Below are the code and all the weights of a small trained network. Each question names an input and a target symbol and asks about switching units off, where a switched-off unit gives its printed mean instead of its output.

import numpy as np


def w(rows, s, z=0):
    codes = np.array(rows[::2]) - 128.0
    scale = np.full(codes.shape[1], s)
    scale[-1] = z or s
    return codes * scale


def f(y):
    return np.maximum(y, 0)


def softmax(a):
    e = np.exp(a - a.max(-1, keepdims=True))
    return e / e.sum(-1, keepdims=True)


def log_softmax(a):
    a = a - a.max(-1, keepdims=True)
    return a - np.log(np.exp(a).sum(-1, keepdims=True))


def net(x, mask):
    ids = ['αβγδεζηθλμξπσφψω'.index(c) for c in x.split()]
    T = len(ids)
    res = E[ids] + P[:T]
    u = 0
    for l in range(2):
        q, k, v = (res @ M[l].T for M in (Q, K, V))
        z = softmax(np.where(np.tri(T) > 0, q @ k.T / 2**0.5, -1e9)) @ v
        res = res + np.where(mask[u], z, O[l][:, -1]) @ O[l][:, :-1]
        u += 1
        y = f(res @ A[l][:, :-1].T + A[l][:, -1])
        res = res + np.where(mask[u : u + 4], y, B[l][:, -1]) @ B[l][:, :-1]
        u += 4
    return log_softmax(res[-1] @ U[:, :-1].T + U[:, -1])


Q, K, V, O, A, B = {}, {}, {}, {}, {}, {}
E = w([
[87,146,189,125,83,138],'α',
[153,120,160,21,131,103],'β',
[74,98,55,47,108,132],'γ',
[88,93,85,159,167,143],'δ',
[99,92,102,200,129,118],'ε',
[63,205,154,119,148,114],'ζ',
[126,143,182,151,75,110],'η',
[123,131,179,137,40,77],'θ',
[119,94,1,127,26,105],'λ',
[50,84,133,148,167,166],'μ',
[143,146,244,79,17,117],'ξ',
[121,66,105,84,155,110],'π',
[112,106,127,97,47,116],'σ',
[126,80,169,113,95,185],'φ',
[92,131,165,179,103,139],'ψ',
[86,129,101,228,89,175],'ω',
],0.017)
P = w([
[128,133,177,120,40,150],'0',
[163,82,67,82,181,167],'1',
[111,81,32,116,120,173],'2',
[147,200,215,116,121,2],'3',
[145,152,78,115,153,131],'4',
[80,136,86,115,144,169],'5',
[152,142,134,135,148,25],'6',
[114,157,43,110,139,100],'7',
[72,129,60,134,167,165],'8',
[133,119,143,153,151,51],'9',
],0.0071)
Q[0] = w([
[120,169,110,104,136,102],'0.h1',
[123,185,75,112,141,2],'0.h1',
],0.0072)
K[0] = w([
[237,19,128,254,70,40],'0.h1',
[108,36,197,66,181,114],'0.h1',
],0.0041)
V[0] = w([
[45,197,209,134,160,81],'0.h1',
[1,79,57,97,147,249],'0.h1',
],0.0054)
O[0] = w([
[214,98,92,168,38,233,163],'0.h1',
[191,186,137,103,247,104,254],'0.h1',
],0.013,0.0016)
A[0] = w([
[126,140,42,1,177,226,83],'0.n1',
[114,14,97,106,93,138,135],'0.n2',
[167,117,92,161,98,17,2],'0.n3',
[206,134,99,172,54,241,126],'0.n4',
],0.0068,0.0031)
B[0] = w([
[190,92,102,219,1,43,251],'0.n1',
[106,70,199,142,93,96,231],'0.n2',
[144,46,106,55,150,141,169],'0.n3',
[173,137,76,127,143,67,253],'0.n4',
],0.0082,0.003)
Q[1] = w([
[146,124,51,162,222,197],'1.h1',
[73,1,128,199,105,57],'1.h1',
],0.0055)
K[1] = w([
[107,60,86,3,84,63],'1.h1',
[35,143,175,107,40,213],'1.h1',
],0.0053)
V[1] = w([
[191,84,74,33,3,80],'1.h1',
[231,201,13,231,133,202],'1.h1',
],0.0053)
O[1] = w([
[129,225,176,30,4,105,254],'1.h1',
[225,101,28,254,204,135,80],'1.h1',
],0.0081,0.0053)
A[1] = w([
[8,239,89,254,122,96,123],'1.n1',
[79,188,69,229,65,92,147],'1.n2',
[83,119,81,58,212,194,2],'1.n3',
[174,203,131,136,155,205,11],'1.n4',
],0.0058,0.0037)
B[1] = w([
[180,17,88,140,74,90,215],'1.n1',
[211,125,165,109,176,150,255],'1.n2',
[150,84,171,245,111,170,129],'1.n3',
[136,167,78,134,174,189,132],'1.n4',
],0.011,0.0041)
U = w([
[165,155,102,133,86,197,63],'α',
[56,134,114,123,90,99,125],'β',
[163,253,128,131,149,80,79],'γ',
[164,87,202,167,161,87,180],'δ',
[118,72,150,188,75,95,130],'ε',
[239,82,150,155,122,130,104],'ζ',
[122,113,123,94,83,198,27],'η',
[106,146,146,144,64,132,85],'θ',
[51,87,162,64,215,40,154],'λ',
[191,234,64,133,182,145,140],'μ',
[43,204,10,82,84,135,122],'ξ',
[124,88,210,72,194,127,255],'π',
[87,113,135,97,166,134,207],'σ',
[81,51,112,116,152,126,203],'φ',
[129,145,67,145,112,95,86],'ψ',
[102,89,71,140,190,127,119],'ω',
],0.0063,0.0041)

Each question gives the input, a string of symbols that net reads in full, and the target symbol t.
The units are the heads (2 rows each of Q, K, V and O) and the neurons (one row each of A and B). Each row of codes is followed by its name. A weight is (code - 128) times the scale printed after its matrix; where a second scale follows, it is the last column's (O, A, B and U).
mask holds one flag per unit, layer by layer, with each layer's heads first. A switched-off unit (its flag False) gives its mean, the last column of its rows in O or B, instead of its output. The means were averaged over made-up inputs and are rounded, as every weight is.
A unit's drop is (log p(t) with every unit on - log p(t) with that unit switched off) / (log p(t) with every unit on - log p(t) with every unit switched off).
The circuit of an input: a set's keep is (log p(t) with only the set's units on - log p(t) with every unit switched off) / (log p(t) with every unit on - log p(t) with every unit switched off). Starting from all 10 units, units are removed one at a time, each time the one whose removal leaves the highest keep (on an exact tie, the one counted first), for as long as the keep stays at least 0.8.
units of the circuit, in order: the units of the circuit, biggest drop first
unit that matters most: the unit with the biggest drop
k most important neurons: the k neurons with the biggest drops, biggest first
k most important neurons of layer l: the k neurons of layer l with the biggest drops, biggest first
drop of u: that unit's drop, to one decimal
input ζ ζ ε, target ζ: units of the circuit, in order -> 0.h1, 1.h1, 1.n2
input ψ μ φ ω, target ζ: units of the circuit, in order -> 1.n1, 1.n2
input ζ ζ μ, target ζ: units of the circuit, in order -> 0.h1, 1.h1, 0.n1
input ζ β λ, target ζ: unit that matters most -> 1.h1
input θ λ δ λ, target ξ: units of the circuit, in order -> 1.h1, 0.h1, 0.n2
input ζ ζ θ η μ ψ, target ζ: 4 most important neurons -> 1.n2, 0.n4, 1.n1, 0.n3
input ζ φ ψ ε ω φ, target ζ: units of the circuit, in order -> 1.h1, 0.h1
input ζ π ζ β ζ δ γ β φ, target ζ: units of the circuit, in order -> 0.h1, 0.n1, 1.h1
input ζ ε ε, target ζ: units of the circuit, in order -> 1.h1, 0.h1, 1.n2
input ζ δ π, target ζ: units of the circuit, in order -> 0.h1, 0.n1, 1.h1
input ζ φ λ, target ζ: 2 most important neurons -> 0.n1, 1.n2
input ζ μ μ σ η, target μ: 2 most important neurons of layer 1 -> 1.n4, 1.n1
input ζ ζ γ, target ζ: drop of 1.n4 -> 0.0
input ψ η ψ ω, target ζ: drop of 1.h1 -> 0.3
input λ θ μ, target λ: units of the circuit, in order -> 0.h1
input ζ ψ η ω ζ γ, target ζ: drop of 0.h1 -> 0.3
